Below is a small trained network, with its code and all its weights. Each question gives an input and a class and asks what happens when units are switched off, that is, made to give their printed mean instead of their output.

import numpy as np


def w(rows, s, z=0):
    codes = np.array(rows[::2]) - 128.0
    scale = np.full(codes.shape[1], s)
    scale[-1] = z or s
    return codes * scale


def f(y):
    return y / 2 * (1 + np.tanh(0.7978845608 * (y + 0.044715 * y**3)))


def log_softmax(a):
    a = a - a.max(-1, keepdims=True)
    return a - np.log(np.exp(a).sum(-1, keepdims=True))


def net(x, mask):
    res = np.array(x, float).reshape(1, 8) / 4 @ E
    y = f(res @ A[0][:, :-1].T + A[0][:, -1])
    res = res + np.where(mask, y, B[0][:, -1]) @ B[0][:, :-1]
    return log_softmax(res[-1] @ U[:, :-1].T + U[:, -1])


A, B = {}, {}
E = w([
[127,130,129,129,127],'x0',
[59,147,255,114,180],'x1',
[212,199,165,155,153],'x2',
[170,50,129,68,211],'x3',
[127,127,129,129,131],'x4',
[127,80,129,234,149],'x5',
[126,129,128,129,132],'x6',
[171,57,205,111,54],'x7',
],0.0061)
A[0] = w([
[174,66,194,114,54,69],'neuron 0',
[127,52,143,239,134,96],'neuron 1',
[247,192,181,163,140,48],'neuron 2',
[167,93,165,105,74,1],'neuron 3',
[126,101,108,94,186,165],'neuron 4',
[98,158,137,156,70,33],'neuron 5',
[173,119,72,134,106,39],'neuron 6',
[130,157,131,17,73,101],'neuron 7',
[179,69,156,80,186,71],'neuron 8',
[25,36,100,102,79,24],'neuron 9',
[88,139,204,129,165,23],'neuron 10',
[93,188,155,164,36,100],'neuron 11',
[211,89,51,124,67,50],'neuron 12',
[147,87,113,103,174,34],'neuron 13',
[89,111,221,117,151,53],'neuron 14',
],0.012,0.0063)
B[0] = w([
[114,173,37,228,169,227],'neuron 0',
[228,211,222,78,163,206],'neuron 1',
[81,20,113,47,214,214],'neuron 2',
[164,197,32,54,131,140],'neuron 3',
[167,138,77,183,97,221],'neuron 4',
[187,117,104,50,54,130],'neuron 5',
[69,179,124,38,71,157],'neuron 6',
[218,189,248,101,177,237],'neuron 7',
[197,93,91,147,54,209],'neuron 8',
[88,23,110,62,223,213],'neuron 9',
[46,163,135,67,76,172],'neuron 10',
[191,89,62,166,64,218],'neuron 11',
[4,128,194,147,78,254],'neuron 12',
[205,108,96,30,55,132],'neuron 13',
[28,136,167,124,77,205],'neuron 14',
],0.025,0.0042)
U = w([
[10,141,147,89,55,93],'0',
[109,87,143,154,136,254],'1',
[94,42,97,59,187,95],'2',
[166,63,104,134,40,96],'3',
[158,176,185,95,159,71],'4',
[72,227,1,147,188,144],'5',
],0.0075,0.014)

Each question gives the input, the list of numbers given to net, and the class t.
The units are the neurons (one row each of A and B). Each row of codes is followed by its name. A weight is (code - 128) times the scale printed after its matrix; where a second scale follows, it is the last column's (A, B and U).
mask holds one flag per neuron, in row order. A switched-off neuron (its flag False) gives its mean, the last column of its row in B, instead of its output. The means were averaged over made-up inputs and are rounded, as every weight is.
A unit's drop is (log p(t) with every unit on - log p(t) with that unit switched off) / (log p(t) with every unit on - log p(t) with every unit switched off).
The circuit of an input: a set's keep is (log p(t) with only the set's units on - log p(t) with every unit switched off) / (log p(t) with every unit on - log p(t) with every unit switched off). Starting from the 12 units with the biggest drops (on a tie, the unit counted first), units are removed one at a time, each time the one whose removal leaves the highest keep (on an exact tie, the one counted first), for as long as the keep stays at least 0.8.
units of the circuit, in order: the units of the circuit, biggest drop first
unit that matters most: the unit with the biggest drop
top k neurons: the k neurons with the biggest drops, biggest first
drop of u: that unit's drop, to one decimal
input [5,-6,-3,3,3,-1,2,-3], class 0: top 3 neurons -> (neuron 12; neuron 0; neuron 6)
input [-3,3,8,3,1,4,0,7], class 2: unit that matters most -> neuron 2
input [1,-2,-7,-3,1,-8,-1,3], class 4: top 2 neurons -> (neuron 7; neuron 2)
input [7,-6,1,-5,3,3,-3,-3], class 0: units of the circuit, in order -> (neuron 12; neuron 6)
input [-7,0,7,-8,-1,7,4,5], class 3: top 2 neurons -> (neuron 11; neuron 5)
input [-6,7,2,8,-5,-2,0,3], class 3: top 2 neurons -> (neuron 8; neuron 12)
input [2,4,-8,-3,8,-7,6,-3], class 2: top 2 neurons -> (neuron 9; neuron 1)
input [-4,0,6,-2,-7,3,6,7], class 5: top 4 neurons -> (neuron 0; neuron 9; neuron 3; neuron 7)
input [1,-3,1,6,-1,-7,-1,3], class 4: top 2 neurons -> (neuron 7; neuron 11)
input [-6,7,4,-8,-6,-1,2,1], class 3: top 3 neurons -> (neuron 11; neuron 12; neuron 5)
input [-8,-8,-8,6,5,-6,6,0], class 0: top 3 neurons -> (neuron 12; neuron 6; neuron 2)
input [-2,-7,4,-6,-6,8,4,-2], class 4: top 2 neurons -> (neuron 1; neuron 14)
input [6,1,7,-4,-3,1,-6,-7], class 2: top 2 neurons -> (neuron 2; neuron 0)
input [2,2,-8,3,-4,7,4,8], class 2: top neuron -> (neuron 9)
input [-2,4,7,5,4,1,-5,2], class 2: drop of neuron 12 -> 0.1
input [0,-3,-7,6,1,-4,-6,8], class 5: drop of neuron 3 -> 0.6
input [-6,3,-8,-2,4,2,6,6], class 2: drop of neuron 9 -> 1.8
